[-102    8  196  -65 -116 -150    7   -8 -161  -68   97 -199   27  -47
   69 -293 -106  -68   43 -331  174   15   -2  278 -268 -355  256  307
  152  102 -183 -127   93 -255   32  168   25  -90   17  -87   56   22
  -77 -134   69  229   39  105  -83  -64   40  228   15   13  -20    3] : (78)
[  89  141  -48  229  -45  -39  -62   20  -77 -122  208 -105 -135   79
  -51  117  243 -106  -65 -246   85   39   35   30  -13 -353  324  170
   37 -167 -179 -239   -7 -221   22   -9  349  -83  101   36 -107   55
 -105 -247   54   96 -165 -208   21   52  -84  -61  -50   54 -112  162] : (68)
[ -67   67  160   72  194  -49  -45 -236   68   11  -90 -319   69  -26
 -210  -41  129  -42  -66 -147   83 -123  125 -114  -25 -195  240   73
   90 -163  -86  -44   30   33   42  -72  161 -103   86  -54  -97   70
   15   93  137  155 -219    3   92  334 -238   30  216  307    3  124] : (57)
[  -9   29  219  227  106   13  -72  -12  104   68 -280   68   96  -19
  -97  -19  -63  -27    3   47  215    0   46    8 -145  134  -52 -356
 -129  284   83   52  -26  237  165  -21 -144 -140  132   13  -57  132
  165  208   92   21  280   78  241  260 -126 -110  218  -73   44   70] : (57)
[ 201  311  -57 -111  514 -119   73   66  -33   -7   86  135  -79  -68
   71  102  287   59  -54 -137 -252   90   67   83  385   45   97    8
  249   39   93   65  -72 -277  221 -166  239  366 -232 -177  -91 -101
  -67 -136  122  418 -148  211   22 -127  -14  185  238   77 -315 -234] : (75)
[  36   16  -76  166 -224  -69  136  -68   76   43 -144   85  109    5
 -188  105   26  -19   40  -77 -112 -150  -31   17  -70 -131   -7 -125
 -153   32   51  -56   63  294  132 -118   71 -139  346  122  -42   14
  182   83 -146  -23  138  -99  228  -40 -168  -51  -33  -36   25  -12] : (78)
[  55   86   -1  220 -116   12  206  134  -74   59   58   94   30  125
 -199   44   95  170    1 -192   72 -218  -77  136  -63   -2  203  -98
 -133  166  -16 -122   38   92  168   72   67   89   12  -46 -129   70
   19   15 -171  218  191 -138  135  -69 -153 -116  192  -73  -50 -146] : (74)
[ -39  235 -276  201 -235 -136   -5  225  282   74  144   70   67 -167
 -178   44   70  -99  141 -129    4  -66 -264  -57   83   12  179 -157
  104  177   46  109   82  225  -83 -152 -134 -414  377   67  130   14
   37 -211   52  -88  119 -124  173   53  -89  -39   63  -61 -116   53] : (78)
[  31  -30   85  115  -78  -65   57  -13  117   20 -212   95  -59  -39
 -227 -116 -115  -18   58  -92  -53    0  -31   -8 -121   49  -15 -150
  101  150   10   93   46   68   36  -30  -97 -150  187  150   -3   54
   95  150  -35  -52  126   35   64  130 -241   49  193    4 -115   21] : (64)
[  73 -144   67 -329  178  123   39  313   12 -105  218 -256  -70 -175
 -256  148  397  147   37  114    0 -157  145 -164  323  216   66 -353
   55   47   19  -86  -29 -255  -90  -21 -108  -43 -249  -63  162 -128
  182 -143   48 -322 -154  101 -157   36 -165  483  224  100   30    9] : (78)
[ -56   10  -75   42 -226  -34  121   -5  217  -55  -74 -144   67   59
 -339 -142  -67   -9  163  -51 -152   -3   21  -10 -133   90   40  -53
  152  157   58   47   81  185   46  -25 -237 -246  226   74    5  -51
  248  199 -156  -30  179 -118   45  153 -317    7  134   47   31  -11] : (74)
[ 111  303  -46   13 -304 -227  180  147  244  -36  147 -324   31   20
 -229   80  -76  176  102  -82 -308  -10  -64  103  119 -106   85  169
  130   72  104  -75   73  -11  121 -239 -110  -62  179   69   36   14
    4 -173  -74  -14  -54 -185 -177  -75  -88   81  -14  106  -68  -87] : (62)
[ -13 -200 -150    9   34  -85  188 -168 -150    9 -218  401  -39  151
  -70  106   97 -133 -123  -79  -40  168  116   29  -84 -141 -221 -189
  -88 -119   63  -16  -11   27  215  -21   67 -156  298  198 -119    2
  229   42 -104  -19 -103 -105  274   -8  -52   14 -148  -97  131  156] : (68)
[ -95   35  -60  -12 -211  -25   29   69  146  134   53  219   77   22
 -221 -140   79  139  192  -53 -117  135 -123  156 -202  166 -111   11
   87   54    0   94   -5  -65  202 -112 -333 -252  200  143  -65   54
   16  -65 -166   -9  253 -301 -135  148 -210 -196   96   81   -3 -159] : (68)
[ 273  -53   -9 -226  414 -112 -118  165 -218  -43  131  185   85 -233
 -193  131  484  197  -66  -43  -32   17  192  -41  207   36  133 -204
  -61   65  143  -53   53 -302  135   12  138  -49  -97 -161  168 -181
   67  -76   55   60  -85  219  112   48   99  459  -22  -52   93  235] : (69)
[ -38  129  -69  145 -309   53  108  131  384  -22   17  100    2  -10
 -303  -27  -98   56   90  -13 -312 -146 -174  102   -5  179  139  -12
   74  206   47   26   37   20    2  -24  -58  -56  113   66 -266   46
   22  -43  -20   67  137 -244 -186  -17 -308  -75  185   75 -145 -118] : (57)
[  82  -44  137  -51  107   81 -151  126  255 -169  365  -18   98  -86
 -362   -2  440  165  366  107 -211   -7   53  -73   -8  303  114 -238
  -28   11  154 -146  -81 -101  -18  140   15 -266  -85  -22  -30  -56
  132 -141   10  -59  137 -137  -66  276 -193   81  -79  232   82  263] : (57)
[-201   88 -197  -19 -202  207   47  169  256  -77   84 -297 -143    9
  -13 -140   22  -88  -21  -46  227 -139   69 -133   22   19   66 -125
  378  135 -114  -32    2   31 -168  -35  -50  -74  111   84  -20   41
   60   30  174 -206  -63 -153  -41  249 -185   18  317  -91   -3  -16] : (69)
[ -13  176  112   -9 -267   32 -151  -48  109 -109  -23 -124 -314  140
   64 -113 -163  -42 -126 -222  -13 -217  -89  134  -96 -328   87  369
   83 -165 -151  -75  -53 -384   21   14  277  335 -297   60 -273  184
 -280 -308  373  247 -349 -343 -272 -148   53  116  255  140  -64  -85] : (80)
[   6   41   26  -25  -29  -56   64  148   50  -31  -85 -192  -31  -76
    2  -73   23  -31  -54  -96  260  205  104 -116    4 -153   24   28
  298  -27  -55   22   20 -209  -39   25   66 -106  124  143  -31   20
   65 -165   18 -111 -133  -98  -71  192  -29  -15  218 -151 -115  192] : (75)
[  26 -140  164 -216 -335  181  110  362  257 -291   43 -236  142 -305
  118 -223  -29  228  113 -108   79 -496 -217  -54 -181  -61    3   25
  -41  188 -134   95  173  279 -213  -79  269  103  -49  138   -5  -10
  -82  -89   91 -308   -9  -54  -74  -54 -129  163  270 -186 -149    8] : (68)
[ -61  -55   62  140  104   62  179   94  -34  -51  -10   52  107   -3
 -102  138   66   41    1    6  -82   78  -70   91  109  128   83 -273
 -102  188   69  -98  -29   17  118 -154  -91 -116  106  -32  -99    1
  111   37  -55 -113  207  148  -25   16 -315  -51   83   49 -114 -187] : (68)
[  52  191  333  202  -40 -104  -58  -23   84   42  117 -383  150  -29
  -53 -241   11  214  122 -281  273  -84 -110   74 -304 -232  361  210
  129   51  -63 -234   26   34  -36  218  212  -59   12   10 -115  126
 -180   -4   22  182   37   12   21  232   32 -207  298  155  -80  142] : (75)
[  30   51   57   24 -117 -104  -54   41  235   43 -273  168   79  -11
 -113   60 -117   33 -113   13  -97   78  -41  -14   21  -29 -127   -4
  -17   38  154  109   49  -41  219 -135   26 -102  217  136 -126   55
   37  -79   62   27  -85 -156   -3   79  -34   71  189  -25   73  111] : (78)
[ -33   -1  172   41  -20  -68  -56    6  311  104 -316  169   72 -132
 -293 -136 -153  -19   16   43  -67  148   26    8  -90  150  -41 -110
  135  247   37  236  113   48  150 -118 -240 -360  397  115   47   37
   97  210  -35  -32  211  103  -29  337 -301  111  259   27  -21   52] : (78)
[ 121  -16  106  169   -2 -101  -92  -84  118   31 -306  203  -50   16
 -142   26   17 -207   87  -70   76   37  -87    6 -113 -230   56 -110
 -220   52  -45  185   66  160  142  -43   53 -276  233   77  116   32
  172   50  -35  126  169   33  253  -18 -164   73  157  -35   18   84] : (58)
[ 182   16  238 -182   66 -298   -7   59   14  272 -153   15  140  -85
 -108 -101  -13  305   49  -84 -102   32  -41  129 -111  -82 -111  108
    0   12   42  113   74 -212  395 -181 -128    8   44  141   50   31
  -34    0 -165   93  -70  -83  -38   -6   51  166  251  138   61  -12] : (68)
[  61  -87  -58 -482  445  280   87  227  -44 -129   97  213   16 -111
  -85   54  411   15 -359  411  226   91  262  260   66  304  237 -395
 -309  354 -237  -81   30  176   93   89 -264 -192   64 -232   68 -356
  271  363   44 -257  -32  395  197  119   -2  423   -4 -221  227  -89] : (64)
[   7   92   72  104 -280 -254  -85 -104   72  -60 -197   68   12   32
  -95 -187 -271 -123  257   21  -33  222 -147   73 -162 -295    5   30
 -246 -133  112   58  -22  -47  172  -79  -67 -267  231   88  198   20
  133 -189  110   23  171 -176   76  -13   21   72 -328  -75  113   96] : (68)
[-157   29  -91   61  -92   25  178  -52 -319   88   98 -314  132   46
   65 -161   60  175  -98 -374  231 -379  183  133 -214 -237  136   81
  183  126  -82 -280   45  -72  137   15  113  294  -58 -101 -178  119
  -32  151   15  228   45 -117   73   35  -23  -82  132  -48   97 -111] : (63)
[-120  316   35   77   -8  -18  104   84  228   93  324 -592   85   -8
   41 -201  -77  112  277 -142  108 -138 -116   42   13  -94  321    4
  303  199  105 -213  -63  -13  -96   18  -15  -18  -30  -30  -65   62
  -57  -22  148   58   73   51  -85   79   39 -168  224  179  -30  -85] : (74)
[ 159  173    5  248 -253 -248 -110 -105  198   87  -39 -291  127  -92
 -109  -59  -70   33  315 -276 -227 -449 -271    1 -196 -231  112   14
  -36  113  118  -37   44  293   10 -108   86   39  -27   81  -23   95
   63   38   50  159  102 -131  228 -230  -21  -34  191  218  -56   17] : (64)
[-183 -208  216  147   87  114  119 -191 -140   12   18 -417  181   69
  136 -141   52  -55   88 -164  262 -309   54  102 -336 -198  179 -180
  -46  109 -140 -361  -41  200  -26  184  143   61  -84  -15 -249   95
  174  266   -4   33   92   86  254   38 -146 -161  178  161   67   11] : (74)
[  19 -247  197 -115  357    4  -50  -69  -25 -157  165  233  -62  -99
 -250 -117  262   31  283   10 -157  -16  -38    9   -5  152  120 -349
 -130  -19  138  -42 -100 -262  -95  226   48 -159 -269  -87   10  -19
   94 -113  221   54   24  170  -12   70 -138  307 -135  239   32  210] : (69)
[ 151  104    6  270    2 -129    8   42  260  153 -101  -80  238 -117
 -286  135  180   17  147  -43   31   28 -162 -174   -6  -72  224 -146
  -79   27   75   41   65  321   41  -91   64 -416  397  150  -13  -33
  185   60 -231  -89  124  -44  246  160 -199 -245  251   82  -71  182] : (79)
[ -13  160 -134  -59  159 -151  233   18 -152   21  195   53  -31    9
   62  -53   73   68 -104 -301  -52   62  112  176   26 -120   70  160
  347   16   64 -102  -25 -388   63   94  173  232 -113   -8 -346   66
 -118 -258  123  347 -251 -127  -86  -65  170  -70  -28  -24 -163   84] : (74)
[-141  207 -285   77 -306 -147  166  337  150  118  330  -11  115    8
 -142 -218    6  192  221 -167  131   66 -225   27  -75  186   84 -143
  311  221  123  -38   31  102    7   27 -340 -319  274   97  131   12
    5 -153 -100 -113  168 -245  119  183   35 -142   77 -134   12    4] : (69)
[  83 -148 -250  -42  101  -95  115  277 -155  191   85  375  -56  -61
  128  -15   68   31  -62 -341    5 -171 -234   88   -3  -61   33 -189
  131  310   34   67  114 -135   86  -53   72  -27   64  181  -22  -51
  -75   21  -77  -17  -83  101  253 -315  128  179  325 -129  -49   13] : (74)
[ -74   30 -209  -22   95   -9   93  -72   44   -4 -288  389   66  -34
 -147 -155 -109    6  -12  -79 -226   91   18   26  -90  318 -275 -166
  166  221  238  318  -11   84  176 -180 -255   32   55   56 -237   -8
  134  200   96  134  172  -65   81  127 -169 -150  144  -99  -99 -119] : (80)
[ 182   59   54   -6 -162 -174  -35   14  102  111 -294   83   14  -92
 -143   61  -52   85  -46  -44 -236  -47   83  100 -102  -70 -243   87
   18   49  -19  168   81 -131  284 -284  -81  113   82  181 -135  107
   51  -39  -67   80    5 -301  -91  -40 -120   27  140  -11 -105  -19] : (58)
[ 125   14  -53  207  -38  -66  186   60  -44   74 -213  -18  163 -125
 -143  150  -34  -16    8  -31 -180  -31  -49    1  148  -19  165 -228
  -22  206  126 -142   37   90   63  -77   83    8  199   34  -80 -149
  261  173 -239  -77  248  226  138 -206 -219    8  175  -82 -220 -172] : (57)
[ -41  102 -246  260 -331  -76  186  115  -90   61   21 -153  107   30
 -145   60  -96   30  137  -66  -25  116 -122   34    7  -43  100 -142
   42   90  184 -216  -71 -114  -16  -22 -182  -87  100   91 -152  -12
  204 -137 -129 -154  255 -228  -75 -149  -69 -314  -39 -123  -99 -108] : (62)
[ 131   46   24 -531  348   55  -13  184  -83  114   11  329  -13 -239
 -130  -47  253  179 -473  398  374  144  120  324  -72  143  211 -187
 -389  128 -307   23   61    1   75   47 -338 -225  100  -83   46 -219
  -27  122  181 -284 -288  178  102  203  304  306  -81 -200  170   29] : (58)
[  51   34 -321 -179  -19   28  -74  260   87  -82  370 -149   12 -169
  -98  -27  264   86  301  -11   24 -209 -141 -179  147  -23  158 -284
  -42   66  259  -37  -47 -124 -205   -3    2 -181 -153   -6  153 -127
  113 -246  262 -228  -38 -114   22 -108  196  171  -91  -58  210  219] : (62)
[ 147  -98   70 -178   48  158 -111  152   84 -178   83   68 -218 -115
 -252   35  220  111   63   60  -60  -73   18 -110   26  118  -39 -154
  -92  -77   41   71  -83 -334 -132   -9   32  -21 -285  132 -132   28
  -23 -235  243 -231 -157 -209 -283   66  -70  105   65   58  -37  176] : (79)
[ -31    2  254  184   -3 -111 -129  -78  124   41 -238  206  165  -18
  -43  -64  -97   16    3  -80   14  -26  -24  171 -251    6  -98 -104
 -132  245   58   67   52  142  291  -73  -69 -126  179   -5  -76  189
   20   91  109  214  229   -7  156  174 -111    8   98   21   91   82] : (64)
[  95  -17 -261 -119   34  -33 -242  224  -10 -133  296  221   94 -213
  -29  170  427   92    2 -153  -86 -234  -69  -88  196  -51   73 -170
  -42   63  232  -97   53 -183  -42  -18  268  -83  -74 -109   85  -83
  -54 -347  296   17 -139  -36  117 -103  203  388  -61  -66  176  276] : (62)
[ 159  -81  -25   24  -95 -164   76    5 -104  113 -366  313   20 -123
  -68    6  -45   11 -191 -191   91   33  -16   36 -165 -240 -104    5
  -39   65  -53  155  158   58  140 -113   79 -128  349  232    0   10
   30   82 -126  -58  -18   20  180  -31    2   49  144 -225  -71  107] : (63)
[ 289   41  107 -119  272 -211  135  -53  -60  115 -266  287  -86   24
 -141  -93  -34  152   15  -71 -211  260  -78   36   43    1  -50  -11
   63  -69  142  130  -23 -159  218  -28   74  102  -14  179  -44 -144
   32  115 -173  103 -101  175   98  -95   11   85  277   46 -206 -101] : (62)
[ 114 -122  109  -34  -14  -66  -58  -10  -18   14 -370  124   -8  -39
 -147   -3  -42   62 -175   33 -117  -12   10    3  -35   45  -96 -106
  -39  -10  -29   24   31  -97  175  -91  -20  116  -37   96  -91  -36
  107  119  -26  -67 -112  -45   61    9 -180  221  309   25  -79  -58] : (75)
[  36  332   35  118   66  -92  -98   -3  227  -75  233  -90  -93   39
  -95 -189  238  -33  151 -343  241 -281  -56    7 -229 -241  277  246
   14  -82 -195  227   38  127   59   29  237  -39  -89  -83  -79  233
 -181 -270  286  534 -165 -433  176  239  -10 -151  104   92  -14  265] : (79)
[  80   55  204  107 -247 -130 -186 -149  342  113 -330  111  -46  126
 -147 -242 -270  -22  307    3  -97   98 -360   16 -222 -178   19   80
 -133 -117  147  109  -66  -51  104  127   32 -130   -2  204  -54   32
   65  -47    7  144  111 -181   -6 -105  -17  -60  331  161   62  -13] : (62)
[ -69 -135  -55 -132  -64 -197   80  -21  -16  224 -123  304 -117   21
   13 -156  -95  -68   34  -92  -31   85  -86  123  -54  -53 -166 -219
  198   73   25  -26    2 -138  125   65 -173 -147  209  194  158  -16
  105   32  -53  -71  -45  125  179 -115   67  351  131    2   76  -54] : (63)
[ 132   83 -161    4  -77 -222 -101  -38  -42   54 -211  133  -22 -100
  -36  -43 -134  -38   58  -58 -301  -84 -164   62   47  -86  -46 -100
  -59   45  140   62   -7  -90  151 -236  -63  126  -52   38   62  -82
   91    3  134   30    8  -13  138 -279   22  241   31    9  -76 -157] : (63)
[ -81  366 -143  166 -149  -77   83  144  136  -44  598 -499 -121  102
  183 -310    8  -20  436 -429  228 -283 -272  108 -140 -200  392  -11
  385  289   70 -287 -100   99 -279  313   73   16 -210  -65   50   89
  -88 -177  243  219   93   22  155 -176  265 -103  157   58  -38    1] : (75)
[  40 -254   97 -227  125   53  -49   -9   34 -219   70  138 -110 -149
 -345  -89  235   13   29   22  -89  -55   10    5  -94  118  120 -157
  -64  -38  -50   19    6 -210 -232  227  -44 -194 -218   -8  -93  -51
   79 -113  204 -108 -194   -1 -128   93 -146  312  -12  156  -14  253] : (62)
[ 112   95  -54   12  146  -23   34  -78  -10  -41 -164  676 -177  157
  -41  -32   28   -6  -59  -74 -183  118 -254  170  -17   65  -52  -52
 -221  -87   74  162  -98    2  220  -19  131  132  -93   51 -202  -31
  -84  -80  109  270  -56  -55  177 -165    1  -42  110   -8 -144 -212] : (64)
[ -84  128 -171   61 -158  224   17  209 -163   -1  342 -289 -361  159
   93   44  194  -25 -184 -336  333 -563  172  107   -5 -202  189  -70
  174  229 -289 -273   -2 -158   22  -40  104  285 -180  -66   -8  190
 -150  -10  223   73 -105 -171   31  -80  -16  196  273  -67  102 -166] : (80)
[ 113  -12  177 -123  310 -114   57  -69 -269  -82   31 -109 -158  -39
  -43 -123   69    8  -38 -291 -144   73   57  126   14 -179  201  223
  207  -95 -132  -31  -12 -484   73  -42  154  200 -271  -29 -108  -50
 -118  -63   56  203 -218  162 -172  -98 -137  216  177  227 -298 -119] : (79)
[ 118  181  -76   34 -103 -320   19 -115  151  123  -12  352  -81  125
  -89 -292 -151  -17  335 -215 -159   73 -314  135 -152 -198  102   44
   13   -3  245   57  -35   -1  125  246   96 -115   89  100   90  -50
   34  -85   10  375   66  -16  263 -243  252  111   -9   17   94   70] : (68)
[ -72   27 -170  171 -453  -96  -36  194  -41  -73  -77   52   83  -21
 -177 -144 -203   -5   30 -135  111  136 -218  -24 -148  -61  112   12
  -15   52   77   -8   66  -50    0  -27 -165 -297  236  113   55  -45
   50 -160  -14 -196  151 -254   26   49  -52  -64    1 -222  -11   52] : (80)
[ 182  138 -139  151  221 -118  177  160 -109   90  -46  328   97  -23
 -105   78  154   95  -21 -103  116   97 -145  -13  145   10  220 -273
 -136  151  170   21   25  164  142   22  130  -96  182  -33   56 -136
   96   45 -131  109  139  193  388  -52   44  -50  134 -228  -93  -15] : (62)
[ -65  -15 -179 -110 -112  -37   71  -55  126  151 -179  297   15   23
   49  -37 -169   35  -29   44 -262   -5 -110  141  -23  -33 -223  -82
  -26   54  173   47  -35 -124  222 -212  -60   46  146  199 -215   16
   35   29   97  -44  -49 -156  -46 -160   51    8   16    2  125 -116] : (68)
[ 116 -138  -95   74  205 -174   89  -78  -18    1  -73  262   72  -37
 -122   39  263  -42   19 -336 -120 -150  -69  -76  -94 -104   -8 -127
   39   40   15  155  134  276  117 -102  195 -184  222  114    3   -5
   89  133 -112  139 -110   58  442   24 -176  101  170   88  -50  206] : (63)
[  73  118 -412  -89  167  -83  107  167  136  177   24  364   33  -79
  -60   76  207   50   28  -99 -223   36   39  -40  173  194 -209 -260
  274  276  227  233   49   58  248 -315 -129 -118  307  134   32  -76
  114  124  -71   13   76   -5  205   32  -27   41  148 -125   25  -20] : (68)
[-203  221 -210  133  -60  -12   47   17 -121  111  312 -193   47   47
  214 -168   11  -15   81 -353  245 -468  -99  216 -103 -266  318  -50
   62  280   21 -247  -30    0   39  100  107  192 -139 -229  -72  132
  -78  -45  312  383  104  -30  196 -202  209    8   46  -36  183 -114] : (64)
[ 205   36  285 -190  110 -193 -158   60  208   -2  288   25  -15 -160
 -257  -32  309  198  196    4  -94  -42  -17   96  -22  -34  176  -35
  -19  -46   61 -159  -10 -273  -53  297  111 -177 -125  -18   65   21
  -56 -320  139  115 -180   11  -89   57  174  382  -50  241   92  354] : (62)
[  39  229  235  120 -203 -193  -86 -128  446  -89 -117  -25   35   95
 -323 -172  -89  -66  280   11  -40  213 -295   45 -202 -132  200  203
 -175 -183   13  164  -14  207   43  116  -63 -395  149   45    4   42
   74 -219   35  210   33 -240   11  145 -138 -119   80  210  -12  106] : (64)
[ 100 -231  -21 -606  172   38   27  -55 -128  -58 -315   -7  263 -340
 -205 -116   67   25 -267  532  -78  278  226  238 -127   17  148  -44
 -393    4 -199   -3   96  -72   71  -89 -362 -232  144  -55  -18 -478
  395  354  -71 -447  -81  203  -83   15  -36  340 -253 -120  147  -53] : (62)
[ 200  131  -35 -171  -48   -2 -327  110  243 -109  -24  -29   45 -286
 -302   54  314  116  125   70  -11 -130    4 -173   27  -86   19   40
 -220 -110   70  288   54 -102   -4 -233   14 -197  -60  -21  107    1
   11 -282  284  -42  -35 -311 -170  165  -22  117    3   -1  118  244] : (75)
[  89 -118  224 -246  -45   99  115   21   99 -401  -78  486  -26  -58
   83   10  190   87 -273 -156  -54 -183  -74  128 -125 -124 -119  196
 -207 -173 -156   69  110  216   -4  120  594  182   -4   61 -249    8
 -206 -285  166  152 -370  -28  106  -43    1  243   38 -120 -162   94] : (80)
[  59  151 -105   15 -103   97  212  521   29   52  263  -44 -198  133
  -79  -58   16  165   22 -103  357  -47 -192   53   18  122  213 -196
    5  314  -48   21  -14  -40   33   42 -213  -92  -50  103   44    8
  -37  -89  -70 -172   54 -159   14  -54   57  -82  351 -235   -1  -97] : (78)
[  13  297   76  351  166   14 -218 -120  224   63   88   10   -2   79
    9    0  183  -82  134 -192  168   -3  -55   16 -121 -172  203   15
   33   44   33  -30  -75   53   96   -2  257 -132   97   -9 -195  206
 -129  -73  221  361  123 -120  145  256  -26 -365  184  140  -12  154] : (58)
[ 145 -128   31    5   99   76 -240  141   71  -74  245   95 -145 -136
 -236  103  442   -9   92  -72   46 -312   31  -47  -33   71  162 -336
  -78  143  -47 -115  -13 -126 -138  189   85 -158 -184  -25   26   54
   58 -116  195  -43  -38  -42   85   33  -47  312  102  102   96  314] : (64)
[-101 -202  177  -68  -98  151 -109  213   26 -299  388 -214   38  -69
 -261 -307  143  179  268  -25  188 -202   20   58 -417  237  143 -199
 -118  199  -54 -102   -3  -78 -176  221 -250 -251 -272  -33  -57  109
   21  -94  240 -191  124 -302 -107  344 -111   15 -166   43  165  358] : (74)
